Here is a tiny trained network, its code and every weight. The questions are about switching its units off for an input and a class, where a switched-off unit gives its printed mean instead of its output.

import numpy as np


def w(rows, s, z=0):
    codes = np.array(rows[::2]) - 128.0
    scale = np.full(codes.shape[1], s)
    scale[-1] = z or s
    return codes * scale


def f(y):
    return np.maximum(y, 0)


def log_softmax(a):
    a = a - a.max(-1, keepdims=True)
    return a - np.log(np.exp(a).sum(-1, keepdims=True))


def net(x, mask):
    res = np.array(x, float).reshape(1, 7) / 4 @ E
    y = f(res @ A[0][:, :-1].T + A[0][:, -1])
    res = res + np.where(mask, y, B[0][:, -1]) @ B[0][:, :-1]
    return log_softmax(res[-1] @ U[:, :-1].T + U[:, -1])


A, B = {}, {}
E = w([
[94,2,152,142],'x0',
[122,130,144,141],'x1',
[81,136,62,184],'x2',
[196,113,155,46],'x3',
[114,136,161,151],'x4',
[123,130,138,137],'x5',
[120,130,139,140],'x6',
],0.009)
A[0] = w([
[88,165,25,125,200],'n0',
[108,208,92,193,253],'n1',
[12,31,34,149,136],'n2',
[114,69,131,59,118],'n3',
[54,103,137,147,158],'n4',
[181,2,199,83,162],'n5',
[44,4,104,128,191],'n6',
[175,200,183,91,152],'n7',
[87,210,93,162,124],'n8',
[188,172,125,36,161],'n9',
[99,199,90,175,213],'n10',
[138,204,93,31,135],'n11',
[188,163,59,82,200],'n12',
],0.0083,0.005)
B[0] = w([
[114,198,131,136,220],'n0',
[108,212,133,138,253],'n1',
[29,107,175,58,231],'n2',
[165,83,111,191,164],'n3',
[88,105,152,106,183],'n4',
[168,31,141,224,221],'n5',
[92,14,175,111,234],'n6',
[71,141,204,2,197],'n7',
[88,180,91,166,197],'n8',
[111,122,194,76,211],'n9',
[132,202,130,128,228],'n10',
[79,139,117,84,202],'n11',
[100,173,159,110,211],'n12',
],0.0079)
U = w([
[141,189,158,135,220],'0',
[90,119,184,106,162],'1',
[111,72,143,163,168],'2',
[232,78,174,173,4],'3',
[102,175,7,188,31],'4',
],0.011,0.004)

Each question gives the input, the list of numbers given to net, and the class t.
The units are the neurons (one row each of A and B). Each row of codes is followed by its name. A weight is (code - 128) times the scale printed after its matrix; where a second scale follows, it is the last column's (A, B and U).
mask holds one flag per neuron, in row order. A switched-off neuron (its flag False) gives its mean, the last column of its row in B, instead of its output. The means were averaged over made-up inputs and are rounded, as every weight is.
A unit's drop is (log p(t) with every unit on - log p(t) with that unit switched off) / (log p(t) with every unit on - log p(t) with every unit switched off).
The circuit of an input: a set's keep is (log p(t) with only the set's units on - log p(t) with every unit switched off) / (log p(t) with every unit on - log p(t) with every unit switched off). Starting from the 12 units with the biggest drops (on a tie, the unit counted first), units are removed one at a time, each time the one whose removal leaves the highest keep (on an exact tie, the one counted first), for as long as the keep stays at least 0.8.
circuit, biggest first: the units of the circuit, biggest drop first
k most important neurons: the k neurons with the biggest drops, biggest first
drop when u is switched off: that unit's drop, to one decimal
input [-8,-2,2,-4,8,-2,-1], class 4: circuit, biggest first => [n8]
input [-1,-1,6,-1,-2,-8,3], class 4: circuit, biggest first => [n7, n9]
input [3,4,-3,6,-3,6,2], class 3: circuit, biggest first => [n5, n2]
input [-6,-3,4,-4,2,-5,-1], class 4: circuit, biggest first => [n8, n9]
input [0,0,4,0,3,-4,0], class 4: circuit, biggest first => [n7, n9]
input [-3,-2,1,-1,-5,-5,4], class 4: 2 most important neurons => [n2, n6]
input [1,0,-3,6,-1,7,-3], class 3: circuit, biggest first => [n5, n2]
input [-1,5,1,-6,-5,7,-4], class 4: 2 most important neurons => [n7, n9]
input [7,5,-5,-7,3,-3,5], class 2: 2 most important neurons => [n5, n7]
input [7,-3,-4,0,0,2,-6], class 2: drop when n6 is switched off => 0.2
input [4,1,-4,8,-8,7,7], class 3: drop when n5 is switched off => 0.2
input [2,-6,-6,-2,-4,3,-3], class 2: drop when n8 is switched off => -0.1
